Below are the code and all the weights of a small trained network. Each question names an input and a target symbol and asks about switching units off, where a switched-off unit gives its printed mean instead of its output.

import numpy as np


def w(rows, s, z=0):
    codes = np.array(rows[::2]) - 128.0
    scale = np.full(codes.shape[1], s)
    scale[-1] = z or s
    return codes * scale


def norm(h):
    return h / np.sqrt((h * h).mean(-1, keepdims=True) + 1e-5)


def f(y):
    return y / 2 * (1 + np.tanh(0.7978845608 * (y + 0.044715 * y**3)))


def softmax(a):
    e = np.exp(a - a.max(-1, keepdims=True))
    return e / e.sum(-1, keepdims=True)


def log_softmax(a):
    a = a - a.max(-1, keepdims=True)
    return a - np.log(np.exp(a).sum(-1, keepdims=True))


def net(x, mask):
    ids = ['ΔΛΞΣαβεζηθμπτφω'.index(c) for c in x.split()]
    T = len(ids)
    res = E[ids] + P[:T]
    u = 0
    for l in range(3):
        q, k, v = (norm(res) @ M[l].T for M in (Q, K, V))
        z = softmax(np.where(np.tri(T) > 0, q @ k.T / 3**0.5, -1e9)) @ v
        res = res + np.where(mask[u], z, O[l][:, -1]) @ O[l][:, :-1]
        u += 1
        y = f(norm(res) @ A[l][:, :-1].T + A[l][:, -1])
        res = res + np.where(mask[u : u + 4], y, B[l][:, -1]) @ B[l][:, :-1]
        u += 4
    return log_softmax(norm(res)[-1] @ U[:, :-1].T + U[:, -1])


Q, K, V, O, A, B = {}, {}, {}, {}, {}, {}
E = w([
[120,106,98,87,209],'Δ',
[102,102,64,142,149],'Λ',
[99,112,111,79,87],'Ξ',
[74,68,157,133,127],'Σ',
[124,96,57,105,165],'α',
[76,66,152,166,118],'β',
[82,201,138,94,104],'ε',
[103,97,99,120,190],'ζ',
[83,57,131,126,140],'η',
[114,98,101,92,199],'θ',
[53,188,125,158,146],'μ',
[101,97,78,132,108],'π',
[93,86,146,41,75],'τ',
[87,92,149,125,129],'φ',
[92,1,99,155,163],'ω',
],0.0071)
P = w([
[142,145,131,146,103],'0',
[79,111,2,92,119],'1',
[118,102,129,104,201],'2',
[154,155,145,139,122],'3',
[57,117,4,78,117],'4',
[100,112,174,124,158],'5',
[173,150,159,144,131],'6',
[44,123,16,71,116],'7',
[99,54,202,140,184],'8',
],0.0098)
Q[0] = w([
[69,59,188,87,172],'0.h1',
[106,165,5,127,18],'0.h1',
[78,137,142,114,179],'0.h1',
],0.013)
K[0] = w([
[239,144,171,119,118],'0.h1',
[6,169,105,39,126],'0.h1',
[196,207,188,158,133],'0.h1',
],0.011)
V[0] = w([
[111,42,186,2,111],'0.h1',
[138,221,175,85,52],'0.h1',
[28,177,159,168,163],'0.h1',
],0.0086)
O[0] = w([
[176,99,189,27,33,112],'0.h1',
[222,65,24,95,142,1],'0.h1',
[103,68,181,72,255,151],'0.h1',
],0.0097,0.0037)
A[0] = w([
[115,220,155,183,161,161],'0.n1',
[100,84,116,90,159,120],'0.n2',
[241,92,76,212,254,99],'0.n3',
[202,136,242,224,157,253],'0.n4',
],0.0066,0.0037)
B[0] = w([
[127,118,217,90,126,233],'0.n1',
[103,57,39,124,163,179],'0.n2',
[254,235,146,88,132,184],'0.n3',
[214,85,127,85,231,255],'0.n4',
],0.0065,0.0034)
Q[1] = w([
[169,53,166,85,188],'1.h1',
[51,82,33,124,37],'1.h1',
[136,210,47,91,2],'1.h1',
],0.0093)
K[1] = w([
[207,117,157,105,135],'1.h1',
[73,138,81,7,131],'1.h1',
[44,98,39,111,89],'1.h1',
],0.013)
V[1] = w([
[152,135,144,159,186],'1.h1',
[124,254,105,32,175],'1.h1',
[175,126,142,116,148],'1.h1',
],0.0091)
O[1] = w([
[53,215,117,71,122,167],'1.h1',
[254,168,134,129,201,252],'1.h1',
[79,167,86,88,129,106],'1.h1',
],0.0086,0.0033)
A[1] = w([
[154,210,77,175,215,2],'1.n1',
[158,64,87,138,156,191],'1.n2',
[126,157,1,81,161,113],'1.n3',
[156,126,80,216,144,82],'1.n4',
],0.0086,0.0056)
B[1] = w([
[157,1,241,203,165,176],'1.n1',
[108,158,89,78,162,255],'1.n2',
[50,178,160,84,56,253],'1.n3',
[195,68,167,111,165,134],'1.n4',
],0.0099,0.0034)
Q[2] = w([
[168,98,149,2,125],'2.h1',
[56,40,86,99,84],'2.h1',
[150,98,27,115,66],'2.h1',
],0.0098)
K[2] = w([
[191,108,223,10,85],'2.h1',
[91,1,92,43,139],'2.h1',
[162,50,71,122,35],'2.h1',
],0.008)
V[2] = w([
[88,243,171,128,88],'2.h1',
[123,104,116,37,73],'2.h1',
[3,96,165,135,109],'2.h1',
],0.0058)
O[2] = w([
[176,181,61,51,104,232],'2.h1',
[142,108,127,238,96,93],'2.h1',
[212,94,126,90,254,253],'2.h1',
],0.0044,0.0022)
A[2] = w([
[166,110,36,65,2,153],'2.n1',
[126,184,134,122,209,254],'2.n2',
[52,233,173,213,155,93],'2.n3',
[200,64,221,150,120,100],'2.n4',
],0.0079,0.0062)
B[2] = w([
[138,7,146,98,100,151],'2.n1',
[149,173,113,145,63,245],'2.n2',
[133,51,72,157,108,165],'2.n3',
[142,168,100,92,142,142],'2.n4',
],0.014,0.011)
U = w([
[138,160,102,138,90,2],'Δ',
[125,110,125,185,176,170],'Λ',
[154,68,120,118,119,178],'Ξ',
[78,100,177,108,182,114],'Σ',
[158,118,79,212,62,183],'α',
[29,175,62,114,142,83],'β',
[237,143,32,98,146,30],'ε',
[80,131,147,170,153,141],'ζ',
[125,138,244,76,129,89],'η',
[131,169,133,137,70,50],'θ',
[159,161,137,121,227,178],'μ',
[183,126,159,160,144,178],'π',
[182,65,159,104,99,255],'τ',
[126,122,71,32,92,71],'φ',
[85,130,217,162,66,180],'ω',
],0.011,0.0032)

Each question gives the input, a string of symbols that net reads in full, and the target symbol t.
The units are the heads (3 rows each of Q, K, V and O) and the neurons (one row each of A and B). Each row of codes is followed by its name. A weight is (code - 128) times the scale printed after its matrix; where a second scale follows, it is the last column's (O, A, B and U).
mask holds one flag per unit, layer by layer, with each layer's heads first. A switched-off unit (its flag False) gives its mean, the last column of its rows in O or B, instead of its output. The means were averaged over made-up inputs and are rounded, as every weight is.
A unit's drop is (log p(t) with every unit on - log p(t) with that unit switched off) / (log p(t) with every unit on - log p(t) with every unit switched off).
The circuit of an input: a set's keep is (log p(t) with only the set's units on - log p(t) with every unit switched off) / (log p(t) with every unit on - log p(t) with every unit switched off). Starting from the 12 units with the biggest drops (on a tie, the unit counted first), units are removed one at a time, each time the one whose removal leaves the highest keep (on an exact tie, the one counted first), for as long as the keep stays at least 0.8.
circuit, biggest first: the units of the circuit, biggest drop first
unit that matters most: the unit with the biggest drop
k most important neurons: the k neurons with the biggest drops, biggest first
top k neurons in layer l: the k neurons of layer l with the biggest drops, biggest first
drop of u: that unit's drop, to one decimal
input α μ θ ε π α, target ε: most important neuron -> [0.n3]
input α α Ξ, target α: circuit, biggest first -> [0.h1, 2.n3]
input π α Λ τ α α, target τ: circuit, biggest first -> [0.h1, 2.n1]
input Λ α Δ α α τ ω α, target τ: circuit, biggest first -> [0.h1, 1.h1]
input α π τ φ α α ω π, target τ: circuit, biggest first -> [0.h1, 1.h1]
input α π τ α Δ, target τ: circuit, biggest first -> [0.h1, 1.h1]
input α π α α η Λ α τ, target τ: circuit, biggest first -> [0.h1, 1.h1]
input μ α η, target μ: circuit, biggest first -> [0.h1, 0.n3]
input μ Λ Σ, target μ: 2 most important neurons -> [0.n3, 1.n1]
input τ τ θ α π, target τ: circuit, biggest first -> [0.h1, 2.n1]
input Λ π ε β β Λ μ, target μ: 2 most important neurons -> [1.n1, 0.n4]
input η α μ θ α, target β: circuit, biggest first -> [0.h1, 2.n1]
input η α α, target η: top 2 neurons in layer 1 -> [1.n2, 1.n3]
input β φ φ ε η Ξ, target ε: circuit, biggest first -> [0.h1]
input ω π ε, target ω: top 2 neurons in layer 0 -> [0.n3, 0.n1]
input β θ η Δ φ, target μ: top 2 neurons in layer 0 -> [0.n4, 0.n3]
input α θ τ, target α: drop of 0.h1 -> 0.7
input α φ π, target α: drop of 2.n3 -> 0.2
input α ε η, target α: drop of 1.n2 -> 0.0
input β ω η, target β: unit that matters most -> 1.h1
input α η μ ω π, target β: top 3 neurons in layer 1 -> [1.n1, 1.n2, 1.n4]
input ζ ω α η ω α ω α η, target ω: top 2 neurons in layer 2 -> [2.n3, 2.n1]
